Below is a small trained network, with its code and all its weights. Each question gives an input and a class and asks what happens when units are switched off, that is, made to give their printed mean instead of their output.

import numpy as np


def w(rows, s, z=0):
    codes = np.array(rows[::2]) - 128.0
    scale = np.full(codes.shape[1], s)
    scale[-1] = z or s
    return codes * scale


def norm(h):
    return h / np.sqrt((h * h).mean(-1, keepdims=True) + 1e-5)


def f(y):
    return np.maximum(y, 0)


def log_softmax(a):
    a = a - a.max(-1, keepdims=True)
    return a - np.log(np.exp(a).sum(-1, keepdims=True))


def net(x, mask):
    res = np.array(x, float).reshape(1, 6) / 4 @ E
    u = 0
    for l in range(2):
        y = f(norm(res) @ A[l][:, :-1].T + A[l][:, -1])
        res = res + np.where(mask[u : u + 12], y, B[l][:, -1]) @ B[l][:, :-1]
        u += 12
    return log_softmax(norm(res)[-1] @ U[:, :-1].T + U[:, -1])


A, B = {}, {}
E = w([
[67,143,134,195,76,179,108,84],'x0',
[73,251,212,110,173,101,165,189],'x1',
[193,192,125,101,164,144,66,112],'x2',
[109,117,204,219,98,162,93,125],'x3',
[169,119,42,126,97,49,114,93],'x4',
[71,127,49,154,143,193,123,117],'x5',
],0.003)
A[0] = w([
[175,155,38,151,139,98,105,56,162],'L0N0',
[81,113,56,112,150,73,139,151,52],'L0N1',
[116,3,27,84,93,187,167,66,105],'L0N2',
[147,38,163,197,93,151,94,98,6],'L0N3',
[63,155,189,153,136,214,146,175,107],'L0N4',
[175,222,158,130,129,101,140,91,87],'L0N5',
[23,192,109,203,62,166,189,120,105],'L0N6',
[83,29,30,200,89,148,99,104,157],'L0N7',
[100,116,168,93,51,102,219,83,122],'L0N8',
[205,90,141,63,113,120,102,44,100],'L0N9',
[72,139,81,153,127,89,171,133,32],'L0N10',
[110,127,145,87,120,70,130,192,93],'L0N11',
],0.0045,0.0024)
B[0] = w([
[57,172,146,122,102,199,140,127,204],'L0N0',
[126,80,205,105,61,125,131,144,156],'L0N1',
[161,137,124,177,158,159,144,254,249],'L0N2',
[116,147,92,38,61,130,162,154,180],'L0N3',
[131,137,139,117,194,208,13,81,202],'L0N4',
[95,94,77,131,71,89,104,167,170],'L0N5',
[112,82,209,163,218,63,155,94,202],'L0N6',
[141,157,121,179,69,206,115,63,253],'L0N7',
[158,108,78,57,94,133,90,144,170],'L0N8',
[40,109,156,172,172,116,99,197,183],'L0N9',
[101,90,175,110,71,125,170,181,143],'L0N10',
[144,105,117,123,189,123,156,43,166],'L0N11',
],0.0046,0.0045)
A[1] = w([
[235,66,88,138,83,193,168,90,74],'L1N0',
[68,168,92,152,117,140,93,56,2],'L1N1',
[121,212,49,40,195,167,117,116,119],'L1N2',
[189,122,179,59,227,85,195,123,144],'L1N3',
[124,245,97,159,115,134,177,183,118],'L1N4',
[132,30,62,213,83,224,184,122,148],'L1N5',
[140,91,45,113,73,72,59,138,209],'L1N6',
[58,141,124,170,156,120,137,41,131],'L1N7',
[98,115,147,186,160,143,49,140,84],'L1N8',
[63,102,112,38,159,122,150,118,175],'L1N9',
[173,113,47,78,57,188,141,108,120],'L1N10',
[127,47,119,107,200,4,179,157,70],'L1N11',
],0.0048,0.0022)
B[1] = w([
[36,143,63,49,135,59,21,187,180],'L1N0',
[170,116,120,116,99,189,181,77,150],'L1N1',
[72,80,142,203,67,44,44,158,181],'L1N2',
[59,95,34,130,67,205,167,79,197],'L1N3',
[66,40,95,99,80,126,93,166,164],'L1N4',
[96,220,107,164,198,3,12,201,255],'L1N5',
[123,87,237,161,134,140,35,101,174],'L1N6',
[241,110,119,58,122,135,203,87,166],'L1N7',
[166,4,140,59,195,199,179,144,186],'L1N8',
[84,129,93,111,49,138,102,174,169],'L1N9',
[28,137,132,85,80,53,57,136,181],'L1N10',
[191,220,79,47,25,138,244,99,182],'L1N11',
],0.0044,0.0055)
U = w([
[121,91,209,143,238,216,132,79,144],'0',
[201,118,190,151,105,39,158,101,98],'1',
[51,130,93,132,108,94,17,187,156],'2',
[123,153,62,56,60,106,243,129,137],'3',
[161,150,69,186,225,111,143,177,98],'4',
[250,224,57,174,245,66,198,113,2],'5',
[184,189,85,198,110,123,143,43,90],'6',
],0.012,0.019)

Each question gives the input, the list of numbers given to net, and the class t.
The units are the neurons (one row each of A and B). Each row of codes is followed by its name. A weight is (code - 128) times the scale printed after its matrix; where a second scale follows, it is the last column's (A, B and U).
mask holds one flag per neuron, layer by layer. A switched-off neuron (its flag False) gives its mean, the last column of its row in B, instead of its output. The means were averaged over made-up inputs and are rounded, as every weight is.
A unit's drop is (log p(t) with every unit on - log p(t) with that unit switched off) / (log p(t) with every unit on - log p(t) with every unit switched off).
most important unit: the unit with the biggest drop
k most important neurons: the k neurons with the biggest drops, biggest first
k most important neurons of layer l: the k neurons of layer l with the biggest drops, biggest first
drop of u: that unit's drop, to one decimal
input [1,-3,6,-1,-7,4], class 0: 4 most important neurons => (L0N4 L0N3 L1N8 L0N8)
input [-5,-4,-1,-5,1,-7], class 3: most important unit => L1N11
input [-1,7,-2,5,-1,-6], class 0: 2 most important neurons => (L0N4 L1N5)
input [-4,7,0,-8,7,2], class 3: 4 most important neurons => (L1N11 L0N7 L1N5 L0N4)
input [5,4,-8,-7,7,1], class 3: 2 most important neurons => (L0N6 L1N11)
input [-8,5,8,-7,2,-4], class 3: 2 most important neurons => (L1N11 L1N5)
input [7,4,1,2,7,2], class 6: 3 most important neurons of layer 0 => (L0N2 L0N9 L0N4)
input [8,6,7,-1,4,0], class 0: 2 most important neurons => (L1N5 L0N6)
input [7,-2,-6,3,-2,-1], class 0: 3 most important neurons of layer 0 => (L0N6 L0N4 L0N5)
input [6,6,3,6,8,-8], class 1: 2 most important neurons of layer 1 => (L1N5 L1N0)
input [8,4,1,0,6,-7], class 1: 2 most important neurons of layer 0 => (L0N2 L0N6)
input [6,8,-3,-6,-6,6], class 0: 2 most important neurons of layer 0 => (L0N6 L0N4)
input [2,4,-1,6,2,-7], class 0: 2 most important neurons of layer 0 => (L0N4 L0N3)
input [5,0,-2,-1,3,3], class 4: most important unit => L0N6
input [-5,8,-2,-6,-1,-2], class 3: drop of L1N11 => 0.1
input [-8,6,0,4,-8,1], class 0: drop of L0N4 => 0.1
input [-4,1,-5,-6,-6,0], class 3: drop of L1N11 => 0.1
